Each row has a class, written after it, and each block has its own classes.
-104,147,-136,-348,-81,-152,77,34,-97,-107,29,17,54,127,-258,-267,-10,170,41,-13,137,-129,-140,-233,23,-32,-256,-208,-169,-50,163,-301  Pofas
-311,-433,-127,-459,31,-85,210,80,-47,-170,-29,-249,-176,-14,-202,-248,180,183,-5,4,216,-176,-386,-359,-12,150,-401,-24,-156,-118,-68,46  vepo
86,37,34,-163,69,-165,215,84,-102,66,70,122,198,81,-274,-5,76,-115,-21,160,35,-2,-135,-189,-3,-112,-99,-242,-307,-40,202,-55  Vib
-136,177,-62,34,-61,27,-79,61,-279,-161,63,69,-33,-80,281,-68,-161,-224,244,-66,64,118,150,16,-106,152,80,-1,64,-583,104,-166  Pofas
-207,132,-58,62,-123,47,-102,72,-303,-159,74,18,-44,-114,299,-48,-235,-179,260,16,61,166,159,-45,-85,199,84,-26,72,-609,98,-68  vepo
-35,18,52,-171,117,-143,-56,225,-260,153,103,122,270,52,-247,24,93,-210,52,-77,-98,142,-136,-44,-273,-30,-45,-9,-153,-54,96,4  garuf
-118,88,-32,69,-142,28,-89,49,-228,-194,129,-18,-72,-52,333,-7,-159,-193,148,-2,63,68,112,15,-46,181,196,-14,90,-520,31,-147  vepo
-232,-155,-63,-337,69,-184,106,143,-252,-210,54,-136,100,-147,-235,-113,-52,49,271,-37,241,66,-126,-368,-87,94,-300,-299,-255,-141,191,-39  garuf
7,22,-34,-233,18,-93,243,124,-81,9,39,33,129,172,-327,-24,99,-5,26,228,32,51,-110,-297,36,-142,-141,-171,-259,-116,178,29  garuf
-78,21,20,-106,60,-77,-95,47,-16,148,-337,162,-208,-141,-87,44,-70,80,142,362,-37,164,-95,-57,51,-40,-428,123,87,-47,-32,323  gido
73,199,95,238,2,40,134,135,55,-52,48,174,-153,-128,231,353,111,-257,97,397,80,456,52,-88,557,-215,244,92,-237,-307,-321,565  garuf
-34,44,-171,-285,82,-290,140,141,-162,-82,37,-20,119,131,-374,-151,246,-23,-188,-32,-81,-37,-199,-101,-184,-172,-216,-102,-65,334,42,-188  gido
-256,72,-118,88,-80,97,37,130,-299,-158,40,62,65,-202,281,-59,-213,-212,296,-181,108,207,148,-70,-9,156,22,11,-69,-620,160,68  Pofas
67,-268,248,-216,54,-100,68,81,119,-81,210,-253,113,5,-194,119,126,84,-94,115,2,82,-254,-213,-8,-10,122,-141,-368,292,-186,178  Vib
0,43,2,-50,-81,-82,2,74,-38,-34,-175,257,-157,-62,204,-36,70,79,1,313,21,153,-59,22,412,-34,-321,77,5,-117,-18,336  gido
-127,167,10,102,-15,117,-373,25,-380,-208,165,237,-10,-509,723,80,-221,-486,416,-101,153,155,103,275,-2,333,-46,80,259,-666,211,-429  vepo
-219,28,-64,23,-133,-4,-77,70,-219,-213,54,35,-106,-126,237,-140,-153,-103,116,44,59,156,156,100,-40,134,40,85,7,-403,29,125  vepo
-58,137,-16,31,-76,-61,53,60,-295,-192,116,24,69,-81,256,-24,-84,-207,153,-6,61,126,130,-14,37,56,81,-154,-92,-502,92,-157  vepo
-160,176,-71,-102,-156,57,12,95,-239,-263,129,-139,-6,13,195,-79,-22,-50,240,-11,25,146,16,-112,-54,140,17,7,140,-509,-108,-155  vepo
-183,-71,-101,-362,-24,17,228,180,-141,-124,191,-71,201,102,-202,-145,39,48,288,-215,253,-101,-278,-304,-30,102,-322,-209,-223,-162,196,-354  Vib
-84,149,-70,-194,-227,-55,213,52,-126,-163,218,-143,98,233,-117,-72,-25,71,132,-36,167,-106,-44,-298,93,-120,-94,-291,-265,-107,112,-436  gido
41,-11,2,-181,72,-167,208,141,-159,49,79,75,291,17,-339,-32,110,-26,-22,97,32,36,-191,-253,-5,-156,-202,-275,-351,2,234,-10  Pofas
64,-58,157,36,-130,-29,70,46,27,-75,417,-154,106,169,20,1,67,90,-206,35,25,41,-61,-101,130,-54,301,-246,-280,107,-43,26  Vados
-213,-96,80,-626,66,-96,27,233,-135,-128,33,-232,193,67,-414,-62,55,48,346,-159,150,-4,-293,-482,-110,122,-437,-112,-172,80,40,-301  Gugat
-25,224,18,149,-183,24,-22,46,-303,-220,38,126,-110,-50,495,-33,-146,-222,147,5,82,150,207,120,128,110,182,-30,45,-748,1,-103  bilub
-110,39,-107,-375,-63,-95,211,80,-92,-143,201,-14,104,161,-234,-221,55,44,85,-79,205,-137,-188,-208,-5,27,-196,-188,-237,-68,153,-376  Vib
-138,125,-75,16,-67,28,-93,67,-267,-191,21,28,-79,-103,267,-45,-181,-176,247,17,66,163,116,-1,-125,182,92,-13,88,-575,66,-85  garuf
36,-12,28,-234,50,-141,151,90,-80,45,81,32,200,45,-318,-14,88,-40,-25,177,6,54,-146,-203,-13,-110,-147,-185,-320,-36,208,19  Vados
-167,90,-21,6,-152,-56,-136,17,-325,134,156,130,-121,114,137,-45,-158,-265,212,301,-35,252,302,-67,-226,323,61,101,-80,-899,187,66  Vados
-48,71,11,-69,49,-103,-97,30,-49,190,-343,160,-167,-32,-89,44,-106,46,192,407,-72,187,-11,-114,39,-23,-437,52,35,-166,-32,217  Vib
-171,99,-75,20,-122,26,39,58,-257,-301,3,-18,-85,-151,213,-146,-105,-120,84,4,102,140,134,-60,52,104,-53,-129,8,-523,102,-26  bilub
86,-36,73,-148,62,-144,128,112,-81,106,128,131,179,99,-213,-34,45,-121,2,84,32,-28,-108,-73,-69,-33,-108,-159,-263,2,302,-111  Gugat
-343,-160,175,-162,93,365,10,68,138,55,-467,-83,-479,-154,45,-54,-60,116,433,-34,242,59,-345,-391,181,547,-266,369,529,-570,-575,608  Pofas
2,-48,-69,52,-276,-43,108,0,60,-77,198,-173,-100,211,6,-130,69,495,-340,255,53,-91,-204,-354,269,-144,90,-269,-145,163,-171,164  Pofas
-63,69,-92,-39,16,-71,-92,37,-59,187,-327,248,-156,-39,-74,-26,-79,52,165,363,-43,125,-47,-28,36,-7,-445,116,133,-163,39,226  Vib
66,-222,254,-96,-40,22,88,73,138,-155,346,-352,53,183,-74,73,183,87,-114,-93,44,-29,-170,-180,62,47,226,-168,-145,222,-192,-32  bilub
84,197,-45,78,-91,-202,10,-42,49,-25,-97,157,-246,37,68,-32,4,67,-217,370,-46,27,98,90,223,-244,-186,2,1,175,-113,85  Vib
-45,9,-52,-79,72,-20,-7,154,-75,166,-49,202,83,32,-51,-136,27,-94,6,-146,-98,-6,-243,197,-157,-47,-158,163,154,40,124,-32  Gugat
-22,-32,-73,58,58,-149,-52,49,0,192,-318,242,-259,-56,-53,71,-134,80,68,460,-4,207,12,-8,150,-89,-328,84,0,-48,3,353  garuf
-109,150,-65,44,-105,10,-59,53,-238,-221,21,-2,-86,-75,317,-38,-166,-141,230,0,84,68,116,14,-50,151,55,-39,79,-534,35,-165  vepo
75,90,14,-200,38,-131,198,110,-133,38,79,119,210,139,-260,-55,79,-96,-14,130,22,-13,-91,-161,-15,-97,-156,-174,-258,-79,249,-111  Vados
-27,43,41,-111,40,-124,-20,199,-162,89,154,84,135,112,-84,13,79,-125,51,-31,-76,73,-100,58,-145,-38,-149,9,-57,-51,83,-113  vepo
-29,300,-190,75,-136,55,10,19,-160,-221,169,68,-73,133,273,-141,-95,-157,104,-110,64,-76,136,227,-113,80,163,25,217,-372,72,-508  vepo
-91,29,-4,-56,4,-96,-95,45,-45,183,-304,157,-187,-56,-100,-3,-138,101,142,403,-18,175,-63,-111,87,-38,-426,77,20,-126,-5,311  Vados
112,7,77,-204,66,-155,140,80,-83,44,107,58,221,64,-295,-9,127,-115,-49,122,-5,12,-95,-135,-30,-95,-59,-168,-249,72,185,-100  Gugat
50,-27,75,-183,35,-97,189,174,-93,29,133,-77,223,197,-225,91,78,-157,143,-2,-18,53,-188,-210,-41,-104,-182,-160,-196,-8,159,-301  bilub
-90,59,42,118,-19,25,-3,40,-335,-112,-19,193,8,-210,409,-110,-121,-305,176,-95,90,140,134,57,57,226,40,-46,-10,-653,167,53  bilub
-64,99,62,114,-68,83,-95,80,-225,-55,79,116,-40,-66,376,88,-143,-305,176,29,-22,235,236,106,-35,145,203,115,-21,-638,42,46  garuf
49,110,221,-88,40,75,-186,24,90,381,192,168,129,384,-322,-12,-4,-313,-205,-277,-205,-210,94,315,-324,107,208,203,248,143,130,-422  vepo
-89,148,-287,86,-166,-85,15,31,-225,-216,80,79,-224,156,356,-230,-203,-61,96,-55,152,-257,-44,165,-179,49,74,-23,236,-319,145,-509  vepo
-89,23,84,-200,88,-177,-61,223,-237,227,137,13,347,-21,-266,62,33,-179,24,27,-280,335,-164,-209,-311,-70,-67,-23,-287,-64,134,197  garuf
45,-39,151,-18,-75,84,146,77,74,-130,392,-187,98,166,-19,25,69,72,-56,43,94,-4,-146,-217,110,49,257,-226,-176,76,-64,-67  vepo
-44,441,-320,63,-245,-2,312,2,-129,-146,177,175,-44,351,-153,-336,-37,137,-124,140,216,-110,176,-182,231,-160,-91,-371,-182,-250,233,-422  Pofas
-175,140,-54,57,-117,99,-58,84,-280,-200,120,47,-62,-136,392,-35,-192,-178,293,-56,93,190,105,40,-88,220,139,7,52,-638,86,-61  gido
-195,248,-221,-17,-108,98,63,85,-200,-272,-37,24,-99,-74,74,-198,-180,-48,107,-61,116,108,123,-57,-89,144,-39,-70,22,-518,129,-159  bilub
55,43,9,-232,38,-79,220,132,-87,61,150,97,228,186,-283,-70,131,-72,1,102,-3,-58,-141,-112,-61,-80,-232,-130,-214,-41,270,-207  vepo
-83,161,44,136,-164,65,-59,81,-283,-80,95,103,-22,10,398,16,-217,-251,244,14,43,173,183,8,14,156,133,-34,-60,-766,99,-119  Pofas
151,-63,232,-57,10,-105,29,134,-114,104,159,198,176,9,90,72,27,-140,91,108,40,79,-100,46,107,35,-58,-120,-222,-184,220,20  Gugat
62,78,14,-193,14,-143,184,88,-92,-12,101,27,213,90,-316,-41,112,-59,-11,140,25,-2,-129,-250,-10,-116,-134,-239,-289,-54,198,-88  Pofas
3,-358,-116,27,141,-109,-539,-246,323,-162,88,-353,-186,-388,92,-17,77,188,-123,-283,91,-191,-530,388,-83,-82,355,-165,117,756,-279,-341  Gugat
-126,-222,-23,-275,-53,-186,70,99,-53,9,92,-163,0,172,-139,-51,-130,124,296,27,170,-72,-189,-357,-96,137,-111,-141,-275,-82,167,-106  Gugat
-151,156,-55,-15,-81,66,-22,80,-263,-190,47,5,-34,-28,215,-44,-181,-154,282,-84,95,97,119,-33,-133,168,80,-40,51,-481,83,-196  gido
78,75,-36,-80,7,-133,157,55,-50,51,63,141,84,125,-278,-40,24,-50,-21,242,113,-34,-182,-231,71,-81,15,-247,-237,-73,183,-52  Pofas
134,8,67,-125,-5,-188,125,89,-103,41,97,95,173,114,-195,-25,78,-74,-20,206,7,6,-82,-88,0,-113,-109,-216,-289,-13,239,-87  Gugat

A new block, with new classes.
-67,-118,190,-88,-167,115,-138,-197,234,-117,-51,-38,-29,332,518,640,-175,-195,-122,305,214,-333,215,-259,342,-155,12,384,131,-68,89,82  dosid
-59,18,162,-90,-6,179,130,-183,67,118,109,168,128,86,328,631,-88,-256,64,124,-117,-207,-29,14,204,-213,31,203,51,-102,278,82  sil
49,-339,84,-263,-217,57,-330,-181,209,-157,-10,-4,32,436,582,752,-266,-133,-60,29,285,-383,381,-486,392,-107,-29,436,86,55,8,52  Vamo
-42,-198,28,3,18,13,-365,-55,301,-73,-219,-229,-471,687,203,317,-60,165,-342,201,325,-334,616,-265,-49,106,23,-60,-56,80,392,144  dafev
0,-202,132,-290,-121,347,-90,-149,94,-4,45,139,230,178,372,786,-127,-199,62,14,75,-357,219,-326,286,-216,-29,464,42,-5,189,146  Vamo
138,-228,-39,-253,-84,50,19,236,74,222,-102,-545,-318,305,-241,514,260,257,-26,405,334,-41,460,-150,176,-121,62,-325,-65,128,82,-254  Zifit
60,269,218,97,-121,-81,152,138,51,169,26,-171,-219,88,125,40,-138,-114,64,519,177,-286,-8,-41,193,-100,42,-136,-27,41,-134,-220  Vamo
-170,-2,4,5,0,28,-153,33,140,69,-146,-106,-369,520,84,206,-25,130,-178,37,66,-163,416,38,-205,9,44,-196,-113,35,546,62  mida
-122,63,113,-74,64,-6,144,-43,-73,224,168,-103,-115,-19,225,280,-168,31,-8,34,-189,-66,-40,195,35,-140,2,-24,-25,-154,230,-148  Zifit
86,171,166,108,-100,-223,62,-65,126,37,-167,-323,-473,266,147,-170,-110,29,-65,746,180,-148,48,-39,265,-28,63,-413,117,-40,-41,-244  sil
54,258,182,117,-118,-36,230,71,129,115,-84,-34,-50,-14,119,247,13,-224,20,550,150,-125,-67,88,210,-110,85,-131,-12,15,-15,-84  Zifit
56,189,-67,-122,86,75,405,299,-50,506,104,-21,-73,-542,-249,386,271,56,112,310,-104,87,-119,294,-88,-230,109,-170,-194,15,354,-173  sil
-57,143,168,35,-95,-93,-84,-200,-25,-139,-36,-218,-409,446,556,-138,-535,-40,-110,177,39,-308,123,65,158,61,-20,-239,120,-161,13,-180  dosid
-47,-39,-56,-17,122,16,-177,143,69,116,-64,-133,-312,257,-82,59,61,261,-301,-38,33,-110,445,70,-321,158,-1,-170,-165,-1,512,56  sil
114,62,176,49,-289,-90,-116,-118,217,-74,-161,-33,-108,439,428,365,-109,-335,-65,595,398,-387,191,-406,493,-50,66,214,150,100,-100,52  sil
-89,-48,-44,-2,140,217,-37,173,93,126,-37,263,49,95,83,349,97,5,-280,-137,30,-133,261,216,-204,69,20,118,-196,-79,402,324  Vamo
-62,279,117,125,-196,-65,228,20,44,160,5,58,-156,86,258,243,-80,-269,-25,505,146,-193,-153,61,279,-95,147,-76,85,-25,79,18  topo
155,196,268,131,-238,-132,-131,-151,293,-365,-219,-124,-341,627,557,-21,-363,-234,-86,647,468,-391,165,-219,527,53,36,-42,218,1,-480,49  dosid
-191,16,86,219,-56,-83,-358,-35,141,-77,-120,176,-172,556,445,22,-245,-156,-298,69,206,-402,269,-115,48,194,58,183,34,30,90,336  Domub
-17,-135,-41,-195,4,-23,114,-87,-10,102,125,-277,-334,282,149,301,-134,278,-86,91,-40,-145,133,-88,78,-95,-36,-215,-34,-145,439,-217  dafev
-137,-379,-44,-9,-281,86,-355,-182,301,-234,-168,287,72,456,520,812,-45,-389,-126,197,464,-570,369,-559,382,-9,73,390,100,176,82,433  Domub
120,36,194,-51,-183,-45,-63,-22,220,51,-85,-162,-188,474,293,383,-97,-157,-31,642,336,-374,199,-344,414,-94,105,19,96,118,-10,-33  Domub
-56,11,18,-38,-11,-40,-277,-5,257,-38,-87,-52,-386,637,317,223,-210,123,-273,49,146,-271,453,-70,-126,109,52,-74,-101,8,458,108  topo
245,-19,201,-34,-268,-131,-256,-35,253,-255,-117,-207,-257,431,419,157,-230,-141,-153,630,500,-526,289,-490,550,106,-20,41,160,71,-369,-39  dosid
160,40,85,-125,-56,-84,76,239,87,271,-55,-442,-446,118,-229,228,141,188,-97,558,217,-90,298,-155,53,-65,81,-353,-53,137,164,-341  dafev
-193,16,-8,160,-59,38,-156,-70,206,18,-202,155,-334,444,337,388,-99,-116,-320,237,201,-296,351,-45,-34,77,79,48,-67,27,461,311  dafev
120,76,166,7,-226,-72,-17,17,231,-82,-119,-194,-271,390,294,245,-166,-108,-70,639,429,-316,236,-274,392,-51,61,-60,90,69,-257,-48  topo
-162,124,64,-75,8,-21,51,-9,-51,201,125,-248,-186,164,158,213,-177,158,55,-64,-237,39,21,284,-167,-152,22,-248,-73,-128,513,-297  dosid
-148,56,71,206,-4,61,-97,-20,204,37,-97,398,36,112,382,481,-33,-341,-247,91,105,-311,182,8,43,33,15,316,-78,-4,307,420  dafev
-268,150,-77,139,153,77,51,43,-50,303,-39,121,-238,175,22,119,69,-28,-144,-125,-151,-66,163,321,-340,-32,110,-111,-182,-64,642,140  sil
-195,165,52,196,-6,-15,-167,-34,95,121,-40,263,-74,344,428,370,-157,-256,-120,122,-2,-262,221,112,-53,70,34,83,-89,15,423,284  sil
-124,4,186,-49,-225,38,-176,-248,138,-59,76,134,70,406,706,610,-331,-394,-41,96,71,-397,91,-177,318,-75,28,363,149,-63,172,154  topo
-272,256,26,283,71,-179,-142,-3,82,46,-111,35,-458,423,184,-254,-190,115,-161,117,-84,-11,79,353,-241,110,72,-366,-69,-65,334,95  dosid
-221,277,-111,193,151,24,268,233,32,315,36,242,-195,-120,-75,181,129,45,-231,23,-175,57,-27,486,-375,31,82,-108,-300,-116,627,132  mida
-164,-32,-130,-197,178,126,293,73,-123,407,145,-49,-69,-357,-136,347,71,343,136,-143,-328,222,-203,360,-153,-291,60,-132,-169,-134,513,-161  Zifit
-24,265,163,42,-148,-40,236,203,-30,363,7,-296,-278,-3,-127,136,83,4,5,469,92,-52,25,174,65,-184,144,-335,-38,8,167,-254  Vamo
-214,133,115,182,-137,-40,-399,-82,151,-80,-129,205,-215,674,620,265,-286,-338,-222,22,168,-433,358,20,40,157,57,115,34,40,294,351  dosid
-288,46,-34,147,-63,127,-25,74,78,237,-29,360,51,152,273,678,90,-281,-254,-17,100,-263,282,57,-71,-74,112,378,-151,-5,538,386  sil
133,117,71,-116,-46,-211,76,122,151,110,45,-177,-377,194,117,201,-92,48,58,634,147,-130,129,-169,189,-57,43,-299,-6,92,-34,-250  topo
-238,120,-64,31,137,109,96,117,66,282,53,367,7,-48,104,538,128,-94,-70,-150,-105,-79,67,238,-235,-108,99,180,-201,33,653,324  Zifit
-74,121,94,54,-24,-11,23,-224,35,8,42,104,-176,165,471,190,-341,-129,-60,218,-62,-262,-103,-31,186,-9,3,67,51,-124,208,41  dafev
71,65,184,-71,-288,-77,-77,39,160,77,-122,-90,-66,213,263,476,-10,-240,5,531,323,-284,218,-287,393,-146,99,47,81,148,-31,-43  Zifit
-79,112,165,-40,-52,0,106,-121,55,31,61,-74,-143,200,400,235,-271,-24,-72,187,-112,-165,23,170,94,-98,-33,-131,23,-230,248,-94  dafev
-177,206,51,164,128,-49,-102,117,-13,197,-51,-139,-431,370,29,-115,-113,155,-221,-42,-98,-40,345,369,-400,141,12,-394,-176,-27,564,34  Vamo
-333,499,-34,327,105,106,227,98,-180,298,81,707,260,-428,171,-62,-11,-470,-7,-281,-400,-11,-418,693,-322,49,115,104,-208,-156,282,360  Zifit
-151,83,105,255,-75,-40,-200,49,189,-79,-75,258,-121,416,377,182,-150,-216,-259,144,217,-344,244,-18,84,139,-5,234,-46,-25,-9,348  Vamo
-7,-361,87,-163,-172,13,-243,-281,224,-222,-51,-263,-278,598,436,485,-312,111,-153,236,297,-415,397,-485,405,-70,-15,90,132,-25,58,-3  Domub
154,-123,97,-194,-222,-228,-248,97,147,53,-162,-624,-535,517,94,146,-43,241,-109,617,413,-256,460,-400,330,-36,63,-352,91,121,-19,-358  mida
20,-374,7,-211,-108,81,-250,-236,174,-155,-76,-204,-275,510,405,576,-227,133,-148,199,292,-369,458,-439,334,-35,-44,146,104,6,170,70  sil
-128,435,140,303,-41,43,507,214,-102,277,160,417,313,-689,56,144,142,-500,107,412,-57,-42,-548,412,160,-108,54,187,-8,-76,-341,211  mida
161,-80,60,-132,-39,80,236,150,134,257,-7,-177,-141,67,-89,528,172,9,-63,477,221,-178,181,-122,253,-169,81,-121,-58,83,158,-87  Domub
-168,51,80,2,-86,217,191,-89,67,93,123,367,376,-268,490,669,-210,-305,69,59,-82,-261,-149,38,217,-263,-15,514,-78,-153,152,190  Domub
-36,-179,-1,-186,-54,16,-106,-235,78,-70,-1,-121,-222,384,452,372,-280,44,-26,134,83,-280,152,-268,234,-125,15,33,51,-74,231,-142  dosid
78,-15,25,-162,-62,13,111,266,45,291,-29,-472,-306,74,-140,411,181,155,47,410,223,-61,269,36,69,-176,63,-346,-58,111,214,-290  dosid
90,237,263,187,-274,-292,-79,-123,161,-287,-203,-267,-369,513,422,-335,-332,-125,-68,776,363,-223,55,-170,416,85,2,-280,248,-39,-551,-122  dafev
31,-114,38,-246,-74,-155,-83,-62,-22,-31,74,-637,-468,610,129,127,-216,349,9,81,85,-111,362,-132,21,-15,-35,-467,34,-14,263,-420  Zifit
-44,-84,-6,-305,25,155,249,8,-27,222,78,-26,-12,-122,32,506,-9,172,14,-10,-194,31,46,113,-44,-248,20,-99,-103,-108,505,-196  Zifit
-130,-47,53,126,-105,57,-242,-42,330,-112,-137,285,9,478,427,653,-91,-246,-200,221,261,-365,397,-189,103,51,36,248,-62,104,347,431  Domub
-142,42,89,-65,6,9,139,-64,4,131,117,-77,-146,80,230,177,-210,66,-1,113,-157,-79,-77,129,16,-144,12,-98,8,-173,230,-174  topo
195,-13,117,-192,-123,-66,-99,78,216,37,-153,-325,-358,322,84,344,3,62,-19,704,286,-164,353,-279,245,-68,49,-267,43,152,74,-243  dosid
-126,114,162,103,18,26,78,-167,2,0,205,245,219,-126,466,293,-233,-278,34,79,-108,-287,-312,-19,256,-68,-31,376,71,-168,-3,133  mida
-82,-188,-150,-157,231,289,22,189,247,273,84,161,-16,-18,-108,838,354,106,-215,-261,87,-181,355,-41,-245,-143,70,396,-286,54,785,360  topo
54,-326,51,-318,-150,244,-132,-112,170,22,23,38,186,128,374,899,-69,-125,-41,25,209,-344,321,-466,295,-225,-39,574,-7,56,123,95  dafev
